Here is a tiny trained network, its code and every weight. The questions are about switching its units off for an input and a target symbol, where a switched-off unit gives its printed mean instead of its output.

import numpy as np


def w(rows, s, z=0):
    codes = np.array(rows[::2]) - 128.0
    scale = np.full(codes.shape[1], s)
    scale[-1] = z or s
    return codes * scale


def norm(h):
    return h / np.sqrt((h * h).mean(-1, keepdims=True) + 1e-5)


def f(y):
    return y / 2 * (1 + np.tanh(0.7978845608 * (y + 0.044715 * y**3)))


def softmax(a):
    e = np.exp(a - a.max(-1, keepdims=True))
    return e / e.sum(-1, keepdims=True)


def log_softmax(a):
    a = a - a.max(-1, keepdims=True)
    return a - np.log(np.exp(a).sum(-1, keepdims=True))


def net(x, mask):
    ids = ['Θγδμξπτφψ'.index(c) for c in x.split()]
    T = len(ids)
    res = E[ids] + P[:T]
    u = 0
    for l in range(2):
        q, k, v = (norm(res) @ M[l].T for M in (Q, K, V))
        z = softmax(np.where(np.tri(T) > 0, q @ k.T / 2**0.5, -1e9)) @ v
        res = res + np.where(mask[u], z, O[l][:, -1]) @ O[l][:, :-1]
        u += 1
        y = f(norm(res) @ A[l][:, :-1].T + A[l][:, -1])
        res = res + np.where(mask[u : u + 12], y, B[l][:, -1]) @ B[l][:, :-1]
        u += 12
    return log_softmax(norm(res)[-1] @ U[:, :-1].T + U[:, -1])


Q, K, V, O, A, B = {}, {}, {}, {}, {}, {}
E = w([
[94,69,95,73,181,87,46,124,95,96,114,167],'Θ',
[179,101,102,120,154,157,144,4,100,126,63,82],'γ',
[195,62,76,132,105,152,110,31,148,137,50,23],'δ',
[67,123,78,105,189,130,80,155,134,144,205,158],'μ',
[128,187,73,136,178,140,168,91,43,144,101,27],'ξ',
[164,102,117,71,109,79,86,81,125,186,169,201],'π',
[161,156,3,168,153,128,186,105,89,139,126,26],'τ',
[116,203,189,141,2,61,110,94,169,153,200,84],'φ',
[185,148,168,91,58,70,111,152,229,22,116,68],'ψ',
],0.0058)
P = w([
[31,134,119,59,183,41,191,122,177,207,79,156],'0',
[92,177,72,132,124,32,76,113,195,211,71,1],'1',
[129,179,68,130,150,61,120,85,165,180,124,74],'2',
[133,169,81,108,165,87,122,118,136,156,150,97],'3',
[144,156,105,103,168,116,119,133,114,151,146,110],'4',
[156,147,105,115,159,126,115,144,104,141,156,119],'5',
[172,140,106,120,148,135,115,152,87,134,163,130],'6',
[178,135,114,128,138,146,112,158,75,127,167,139],'7',
[189,129,127,136,133,158,103,169,60,121,167,152],'8',
[199,127,138,146,138,172,108,178,45,113,172,160],'9',
[207,120,142,167,131,183,107,185,23,108,184,171],'10',
[211,107,150,172,120,196,102,190,18,103,191,175],'11',
[236,92,162,170,126,212,105,187,13,96,204,186],'12',
],0.0035)
Q[0] = w([
[136,134,86,198,116,194,234,76,125,137,25,52],'0.h0',
[29,39,87,67,218,141,12,210,119,146,188,255],'0.h0',
],0.0041)
K[0] = w([
[27,121,43,2,213,91,181,61,160,205,50,129],'0.h0',
[247,94,168,156,138,204,84,142,64,104,189,183],'0.h0',
],0.0047)
V[0] = w([
[103,44,61,114,214,189,177,182,145,80,41,117],'0.h0',
[139,65,92,133,161,176,124,5,79,234,164,168],'0.h0',
],0.0024)
O[0] = w([
[120,121,187,101,3,114,135,52,143,117,154,152,80],'0.h0',
[181,187,141,91,151,64,83,105,116,143,177,81,7],'0.h0',
],0.0059,0.0016)
A[0] = w([
[141,181,138,79,140,80,135,127,98,73,123,111,117],'0.n0',
[57,210,135,182,97,123,174,165,155,192,241,139,110],'0.n1',
[130,174,72,222,208,143,93,136,113,224,147,87,121],'0.n2',
[124,55,114,115,170,173,150,149,106,137,113,128,74],'0.n3',
[82,165,194,157,112,92,177,148,200,148,78,141,32],'0.n4',
[174,130,94,133,166,160,178,61,66,114,163,132,93],'0.n5',
[104,113,164,94,135,127,117,63,87,117,192,197,4],'0.n6',
[206,69,101,105,148,133,123,165,128,156,92,121,185],'0.n7',
[28,192,254,111,67,103,167,83,158,150,178,187,20],'0.n8',
[104,128,79,110,120,127,152,140,194,80,78,116,151],'0.n9',
[175,191,139,160,66,72,113,87,194,147,113,100,170],'0.n10',
[103,92,91,121,117,83,84,66,150,144,118,180,58],'0.n11',
],0.0045,0.0014)
B[0] = w([
[156,127,127,201,65,131,83,172,194,160,161,113,178],'0.n0',
[90,89,129,64,88,91,147,183,40,163,82,61,157],'0.n1',
[148,61,157,94,66,164,112,51,138,109,58,226,224],'0.n2',
[62,164,120,145,89,131,128,125,153,175,132,187,148],'0.n3',
[112,202,144,76,224,40,98,132,156,94,219,128,141],'0.n4',
[89,115,142,109,96,124,95,198,199,152,61,33,196],'0.n5',
[113,124,214,142,90,61,139,159,137,168,199,107,133],'0.n6',
[55,208,151,123,104,117,148,150,161,161,129,203,240],'0.n7',
[111,249,131,226,154,245,33,49,240,156,185,78,114],'0.n8',
[172,160,199,109,140,137,180,98,129,38,154,197,222],'0.n9',
[88,139,144,124,176,123,162,253,106,93,144,141,251],'0.n10',
[161,59,162,130,143,196,214,144,105,110,88,82,162],'0.n11',
],0.0035,0.0027)
Q[1] = w([
[167,152,93,133,97,174,177,92,160,118,30,1],'1.h0',
[127,110,115,164,129,183,190,139,151,93,82,198],'1.h0',
],0.007)
K[1] = w([
[24,134,137,36,208,2,204,29,217,157,104,112],'1.h0',
[148,110,167,156,156,76,118,148,194,69,122,147],'1.h0',
],0.0053)
V[1] = w([
[132,96,253,117,146,125,77,44,176,117,159,172],'1.h0',
[37,130,125,139,162,137,106,81,57,216,133,87],'1.h0',
],0.0041)
O[1] = w([
[73,56,139,233,185,146,42,233,168,226,142,89,176],'1.h0',
[130,205,176,194,172,106,161,205,197,3,188,193,2],'1.h0',
],0.0044,0.0032)
A[1] = w([
[140,213,131,164,206,127,61,44,162,190,183,175,127],'1.n0',
[71,158,153,124,85,147,223,67,87,69,147,182,40],'1.n1',
[111,152,91,161,173,207,170,88,139,105,64,253,2],'1.n2',
[151,229,197,136,135,85,185,197,175,40,211,138,4],'1.n3',
[94,153,132,150,117,146,142,60,143,104,132,205,81],'1.n4',
[164,136,140,85,94,55,150,133,78,118,108,83,136],'1.n5',
[160,187,173,125,93,70,145,213,186,40,151,97,147],'1.n6',
[99,193,158,112,41,171,88,128,161,155,168,136,209],'1.n7',
[120,206,166,189,153,92,131,158,179,98,213,127,91],'1.n8',
[69,100,73,154,179,205,68,54,100,187,123,85,3],'1.n9',
[67,83,141,214,153,109,122,131,136,183,171,101,35],'1.n10',
[166,124,154,102,190,130,102,139,118,155,197,211,83],'1.n11',
],0.006,0.0024)
B[1] = w([
[198,106,76,215,156,146,150,204,80,113,136,197,126],'1.n0',
[181,108,143,169,149,123,161,189,112,165,193,177,124],'1.n1',
[126,130,95,124,207,220,75,100,124,152,75,93,124],'1.n2',
[68,81,141,162,119,111,104,157,176,160,62,65,205],'1.n3',
[110,59,120,161,150,215,191,139,86,128,146,143,113],'1.n4',
[133,99,141,187,88,168,131,120,109,102,124,143,199],'1.n5',
[134,130,132,125,188,136,162,124,88,153,183,175,254],'1.n6',
[88,128,100,84,208,79,171,115,196,101,82,104,147],'1.n7',
[127,173,115,1,67,113,91,82,118,117,117,50,170],'1.n8',
[140,128,126,100,130,64,172,131,119,178,155,227,188],'1.n9',
[108,122,150,163,93,192,137,71,128,131,185,188,142],'1.n10',
[115,157,133,144,131,116,143,122,150,126,102,80,150],'1.n11',
],0.0071,0.006)
U = w([
[46,163,156,217,63,182,86,111,187,164,183,159,161],'Θ',
[203,171,149,77,171,117,83,79,35,154,230,49,88],'γ',
[117,85,133,171,3,136,77,108,106,62,36,63,151],'δ',
[66,233,150,10,119,92,134,147,215,74,114,79,234],'μ',
[65,5,165,204,182,124,239,241,76,168,95,68,4],'ξ',
[228,222,99,194,148,33,105,213,200,128,72,184,133],'π',
[186,197,151,60,103,149,255,136,83,33,212,213,170],'τ',
[95,171,87,154,220,234,115,108,116,112,33,136,143],'φ',
[114,86,70,58,121,79,147,74,46,249,103,171,74],'ψ',
],0.0043,0.0039)

Each question gives the input, a string of symbols that net reads in full, and the target symbol t.
The units are the heads (2 rows each of Q, K, V and O) and the neurons (one row each of A and B). Each row of codes is followed by its name. A weight is (code - 128) times the scale printed after its matrix; where a second scale follows, it is the last column's (O, A, B and U).
mask holds one flag per unit, layer by layer, with each layer's heads first. A switched-off unit (its flag False) gives its mean, the last column of its rows in O or B, instead of its output. The means were averaged over made-up inputs and are rounded, as every weight is.
A unit's drop is (log p(t) with every unit on - log p(t) with that unit switched off) / (log p(t) with every unit on - log p(t) with every unit switched off).
The circuit of an input: a set's keep is (log p(t) with only the set's units on - log p(t) with every unit switched off) / (log p(t) with every unit on - log p(t) with every unit switched off). Starting from the 12 units with the biggest drops (on a tie, the unit counted first), units are removed one at a time, each time the one whose removal leaves the highest keep (on an exact tie, the one counted first), for as long as the keep stays at least 0.8.
circuit, biggest first: the units of the circuit, biggest drop first
unit that matters most: the unit with the biggest drop
top k neurons: the k neurons with the biggest drops, biggest first
k most important neurons of layer l: the k neurons of layer l with the biggest drops, biggest first
input μ δ Θ δ δ Θ φ ψ γ, target μ: top 2 neurons => (1.n8, 0.n5)
input ψ δ π γ μ, target π: top neuron => (0.n2)
input τ δ ψ Θ δ ψ ξ Θ δ Θ Θ ξ γ, target τ: circuit, biggest first => (1.h0, 0.h0, 0.n5)
input γ ψ ψ Θ Θ ψ ψ, target δ: 3 most important neurons of layer 0 => (0.n5, 0.n1, 0.n11)
input φ ξ Θ φ ψ ψ Θ γ τ, target φ: circuit, biggest first => (1.h0, 0.n2, 1.n2)
input ξ ψ μ μ τ δ φ ψ ψ δ δ Θ, target δ: 3 most important neurons of layer 1 => (1.n6, 1.n9, 1.n11)
input μ ψ ψ φ Θ ψ δ ξ, target μ: top 2 neurons => (1.n8, 0.n5)
input γ ψ γ φ δ γ δ, target γ: 3 most important neurons of layer 0 => (0.n10, 0.n2, 0.n1)
input δ Θ π ψ Θ τ ψ τ Θ Θ, target τ: top 2 neurons => (0.n2, 0.n6)
input δ τ φ ξ Θ δ ψ ψ μ γ Θ μ, target μ: circuit, biggest first => (1.h0, 1.n11, 1.n6, 1.n5)
input φ δ φ μ ψ δ μ φ Θ ψ μ τ, target φ: 2 most important neurons of layer 0 => (0.n1, 0.n2)
input ψ Θ τ ψ, target ξ: circuit, biggest first => (1.n3, 1.n6, 0.n10)
input φ ψ μ μ φ, target ξ: top 3 neurons => (0.n1, 1.n3, 0.n2)
input γ Θ φ ψ Θ ψ, target ξ: 3 most important neurons of layer 0 => (0.n2, 0.n9, 0.n5)
input ψ φ Θ γ ψ γ μ Θ ψ ψ Θ τ, target ψ: circuit, biggest first => (1.n9, 0.n2, 1.h0)
input Θ δ φ φ Θ Θ, target φ: top 2 neurons => (1.n2, 0.n1)
input μ μ μ π ψ γ δ ψ μ τ, target μ: top 2 neurons => (0.n5, 1.n8)
input μ φ φ δ ψ μ Θ ψ μ ψ ψ δ, target μ: top 2 neurons => (1.n8, 0.n1)
input Θ Θ φ ψ δ δ ψ Θ Θ γ Θ μ φ, target ξ: unit that matters most => 0.n1
input δ φ ψ μ γ μ δ ψ Θ Θ δ, target δ: top 3 neurons => (1.n6, 0.n10, 0.n2)
input ξ ψ ψ ξ Θ Θ δ, target ξ: top 3 neurons => (1.n3, 1.n6, 1.n1)
input ξ γ τ, target ξ: top 4 neurons => (1.n3, 0.n2, 1.n1, 1.n6)
input Θ ψ τ μ π τ δ Θ, target τ: top 2 neurons => (1.n3, 0.n10)
input ψ μ ψ ψ ψ γ π Θ φ, target μ: 2 most important neurons of layer 0 => (0.n8, 0.n1)
input δ ξ τ δ Θ δ μ, target μ: top 2 neurons => (0.n1, 1.n11)
input δ π φ π ξ δ Θ π, target π: top 2 neurons => (1.n0, 1.n11)
input φ φ ψ μ π δ δ, target φ: top neuron => (0.n1)
input μ ψ γ Θ ξ ψ ψ, target τ: 2 most important neurons of layer 0 => (0.n2, 0.n4)
input μ γ ξ δ, target μ: 2 most important neurons of layer 1 => (1.n8, 1.n3)
input τ ξ τ ψ μ π Θ Θ, target π: 2 most important neurons of layer 0 => (0.n10, 0.n1)
